Here is a tiny trained network, its code and every weight. The questions are about switching its units off for an input and a class, where a switched-off unit gives its printed mean instead of its output.

import numpy as np


def w(rows, s, z=0):
    codes = np.array(rows[::2]) - 128.0
    scale = np.full(codes.shape[1], s)
    scale[-1] = z or s
    return codes * scale


def norm(h):
    return h / np.sqrt((h * h).mean(-1, keepdims=True) + 1e-5)


def f(y):
    return y / 2 * (1 + np.tanh(0.7978845608 * (y + 0.044715 * y**3)))


def log_softmax(a):
    a = a - a.max(-1, keepdims=True)
    return a - np.log(np.exp(a).sum(-1, keepdims=True))


def net(x, mask):
    res = np.array(x, float).reshape(1, 5) / 4 @ E
    u = 0
    for l in range(3):
        y = f(norm(res) @ A[l][:, :-1].T + A[l][:, -1])
        res = res + np.where(mask[u : u + 5], y, B[l][:, -1]) @ B[l][:, :-1]
        u += 5
    return log_softmax(norm(res)[-1] @ U[:, :-1].T + U[:, -1])


A, B = {}, {}
E = w([
[92,119,153,133,124],'x0',
[137,132,122,127,129],'x1',
[147,151,84,65,2],'x2',
[127,150,129,139,121],'x3',
[156,108,226,91,153],'x4',
],0.0098)
A[0] = w([
[146,130,137,87,95,222],'L0N0',
[199,146,254,68,175,2],'L0N1',
[145,152,143,166,222,79],'L0N2',
[198,136,218,225,252,104],'L0N3',
[197,177,242,102,164,36],'L0N4',
],0.0089,0.0037)
B[0] = w([
[165,184,171,101,123,166],'L0N0',
[153,47,91,246,134,186],'L0N1',
[128,151,100,58,150,183],'L0N2',
[80,180,160,50,124,254],'L0N3',
[170,85,86,204,75,175],'L0N4',
],0.011,0.0092)
A[1] = w([
[173,2,146,198,95,234],'L1N0',
[53,122,24,85,111,120],'L1N1',
[142,221,19,172,190,159],'L1N2',
[47,106,28,206,102,64],'L1N3',
[133,69,89,155,117,4],'L1N4',
],0.0069,0.0016)
B[1] = w([
[153,111,109,106,46,255],'L1N0',
[157,114,214,153,111,234],'L1N1',
[147,45,182,160,91,241],'L1N2',
[179,64,94,170,170,202],'L1N3',
[177,2,163,103,138,124],'L1N4',
],0.0098,0.003)
A[2] = w([
[117,214,148,19,79,252],'L2N0',
[112,140,160,127,44,49],'L2N1',
[151,73,218,254,85,153],'L2N2',
[182,199,164,61,41,141],'L2N3',
[103,92,160,184,140,156],'L2N4',
],0.008,0.004)
B[2] = w([
[96,156,235,96,221,255],'L2N0',
[2,64,98,104,193,142],'L2N1',
[182,86,161,205,31,220],'L2N2',
[135,128,152,82,227,210],'L2N3',
[207,103,85,58,12,155],'L2N4',
],0.0092,0.0081)
U = w([
[99,168,149,66,155,254],'0',
[181,31,76,223,9,2],'1',
],0.012,0.00063)

Each question gives the input, the list of numbers given to net, and the class t.
The units are the neurons (one row each of A and B). Each row of codes is followed by its name. A weight is (code - 128) times the scale printed after its matrix; where a second scale follows, it is the last column's (A, B and U).
mask holds one flag per neuron, layer by layer. A switched-off neuron (its flag False) gives its mean, the last column of its row in B, instead of its output. The means were averaged over made-up inputs and are rounded, as every weight is.
A unit's drop is (log p(t) with every unit on - log p(t) with that unit switched off) / (log p(t) with every unit on - log p(t) with every unit switched off).
k most important neurons: the k neurons with the biggest drops, biggest first
top k neurons in layer l: the k neurons of layer l with the biggest drops, biggest first
drop when u is switched off: that unit's drop, to one decimal
input [4,5,-4,-8,8], class 1: most important neuron -> [L0N1]
input [-5,-5,7,-8,-7], class 0: 2 most important neurons -> [L0N1 L0N4]
input [6,5,-3,1,5], class 1: 2 most important neurons -> [L0N1 L0N4]
input [2,-4,7,-3,-7], class 0: 3 most important neurons -> [L0N1 L0N4 L0N0]
input [8,-7,4,-6,5], class 1: top 2 neurons in layer 0 -> [L0N3 L0N1]
input [-5,8,-2,5,-3], class 1: 3 most important neurons -> [L1N2 L0N3 L0N0]
input [4,-6,0,4,-3], class 1: drop when L0N3 is switched off -> 3.2
input [2,-5,6,-4,-5], class 0: drop when L0N1 is switched off -> 3.7
input [8,-1,6,0,-4], class 0: drop when L0N1 is switched off -> 5.1
input [4,-3,7,-2,-6], class 0: 2 most important neurons -> [L0N1 L0N4]
